Below are the code and all the weights of a small trained network. Each question names an input and a class and asks about switching units off, where a switched-off unit gives its printed mean instead of its output.

import numpy as np


def w(rows, s, z=0):
    codes = np.array(rows[::2]) - 128.0
    scale = np.full(codes.shape[1], s)
    scale[-1] = z or s
    return codes * scale


def f(y):
    return np.maximum(y, 0)


def log_softmax(a):
    a = a - a.max(-1, keepdims=True)
    return a - np.log(np.exp(a).sum(-1, keepdims=True))


def net(x, mask):
    res = np.array(x, float).reshape(1, 6) / 4 @ E
    y = f(res @ A[0][:, :-1].T + A[0][:, -1])
    res = res + np.where(mask, y, B[0][:, -1]) @ B[0][:, :-1]
    return log_softmax(res[-1] @ U[:, :-1].T + U[:, -1])


A, B = {}, {}
E = w([
[76,226,27],'x0',
[129,128,131],'x1',
[129,129,128],'x2',
[128,127,129],'x3',
[253,144,71],'x4',
[93,10,24],'x5',
],0.0031)
A[0] = w([
[127,129,128,122],'neuron 0',
[150,85,164,80],'neuron 1',
[150,86,163,81],'neuron 2',
[177,54,210,81],'neuron 3',
[116,82,86,76],'neuron 4',
[104,173,82,73],'neuron 5',
[139,158,155,93],'neuron 6',
[153,78,169,75],'neuron 7',
[128,129,127,122],'neuron 8',
[119,92,96,87],'neuron 9',
[162,72,177,77],'neuron 10',
[73,121,152,87],'neuron 11',
[163,228,210,54],'neuron 12',
[68,120,154,86],'neuron 13',
[181,132,104,87],'neuron 14',
[148,186,193,57],'neuron 15',
[125,123,128,252],'neuron 16',
[125,123,128,231],'neuron 17',
[117,84,88,78],'neuron 18',
[118,90,94,86],'neuron 19',
[119,95,100,89],'neuron 20',
[98,188,67,66],'neuron 21',
[254,136,76,77],'neuron 22',
[116,46,48,61],'neuron 23',
[125,123,128,239],'neuron 24',
[51,120,159,77],'neuron 25',
[198,132,95,81],'neuron 26',
[86,124,146,95],'neuron 27',
[95,206,48,62],'neuron 28',
[26,104,163,82],'neuron 29',
[128,127,129,123],'neuron 30',
[156,130,116,98],'neuron 31',
],0.0091,0.0039)
B[0] = w([
[127,127,129,128],'neuron 0',
[95,154,79,146],'neuron 1',
[95,153,81,145],'neuron 2',
[64,196,35,183],'neuron 3',
[87,77,154,147],'neuron 4',
[85,153,79,146],'neuron 5',
[106,89,136,139],'neuron 6',
[90,160,69,149],'neuron 7',
[124,127,128,128],'neuron 8',
[97,89,147,142],'neuron 9',
[81,170,64,157],'neuron 10',
[130,167,169,144],'neuron 11',
[42,4,163,174],'neuron 12',
[130,171,173,146],'neuron 13',
[122,166,174,144],'neuron 14',
[80,48,156,152],'neuron 15',
[212,93,102,252],'neuron 16',
[204,96,104,231],'neuron 17',
[90,81,151,146],'neuron 18',
[96,87,148,144],'neuron 19',
[102,94,143,140],'neuron 20',
[68,165,60,156],'neuron 21',
[131,214,242,181],'neuron 22',
[50,32,180,172],'neuron 23',
[216,90,100,239],'neuron 24',
[131,186,187,152],'neuron 25',
[123,179,191,151],'neuron 26',
[130,156,157,139],'neuron 27',
[53,180,42,169],'neuron 28',
[140,201,210,169],'neuron 29',
[128,128,128,128],'neuron 30',
[123,147,150,134],'neuron 31',
],0.039,0.0039)
U = w([
[153,123,121,254],'0',
[41,44,177,75],'1',
[50,213,25,73],'2',
[143,236,254,85],'3',
[177,117,117,132],'4',
[179,118,110,103],'5',
],0.0052,0.0065)

Each question gives the input, the list of numbers given to net, and the class t.
The units are the neurons (one row each of A and B). Each row of codes is followed by its name. A weight is (code - 128) times the scale printed after its matrix; where a second scale follows, it is the last column's (A, B and U).
mask holds one flag per neuron, in row order. A switched-off neuron (its flag False) gives its mean, the last column of its row in B, instead of its output. The means were averaged over made-up inputs and are rounded, as every weight is.
A unit's drop is (log p(t) with every unit on - log p(t) with that unit switched off) / (log p(t) with every unit on - log p(t) with every unit switched off).
The circuit of an input: a set's keep is (log p(t) with only the set's units on - log p(t) with every unit switched off) / (log p(t) with every unit on - log p(t) with every unit switched off). Starting from the 12 units with the biggest drops (on a tie, the unit counted first), units are removed one at a time, each time the one whose removal leaves the highest keep (on an exact tie, the one counted first), for as long as the keep stays at least 0.8.
units of the circuit, in order: the units of the circuit, biggest drop first
top k neurons: the k neurons with the biggest drops, biggest first
drop when u is switched off: that unit's drop, to one decimal
input [-4,-4,1,-3,-8,2], class 3: units of the circuit, in order -> [neuron 29; neuron 25]
input [7,6,-2,1,2,2], class 2: top 3 neurons -> [neuron 28; neuron 21; neuron 5]
input [-7,5,4,1,7,-3], class 2: units of the circuit, in order -> [neuron 3]
input [-4,7,1,3,-8,-5], class 3: top 4 neurons -> [neuron 29; neuron 25; neuron 13; neuron 11]
input [5,4,2,-5,-6,-7], class 1: top 2 neurons -> [neuron 12; neuron 15]
input [8,0,-4,3,-8,-5], class 2: top 4 neurons -> [neuron 28; neuron 21; neuron 22; neuron 5]
input [8,-2,2,-5,-7,4], class 2: top 4 neurons -> [neuron 28; neuron 21; neuron 5; neuron 22]
input [-7,4,6,-1,2,-4], class 2: top 2 neurons -> [neuron 3; neuron 10]
input [7,-5,2,4,2,-3], class 2: drop when neuron 28 is switched off -> 0.6
input [8,7,-8,8,-1,1], class 2: drop when neuron 28 is switched off -> 0.5
input [-1,4,-6,6,-4,8], class 1: drop when neuron 23 is switched off -> 0.6
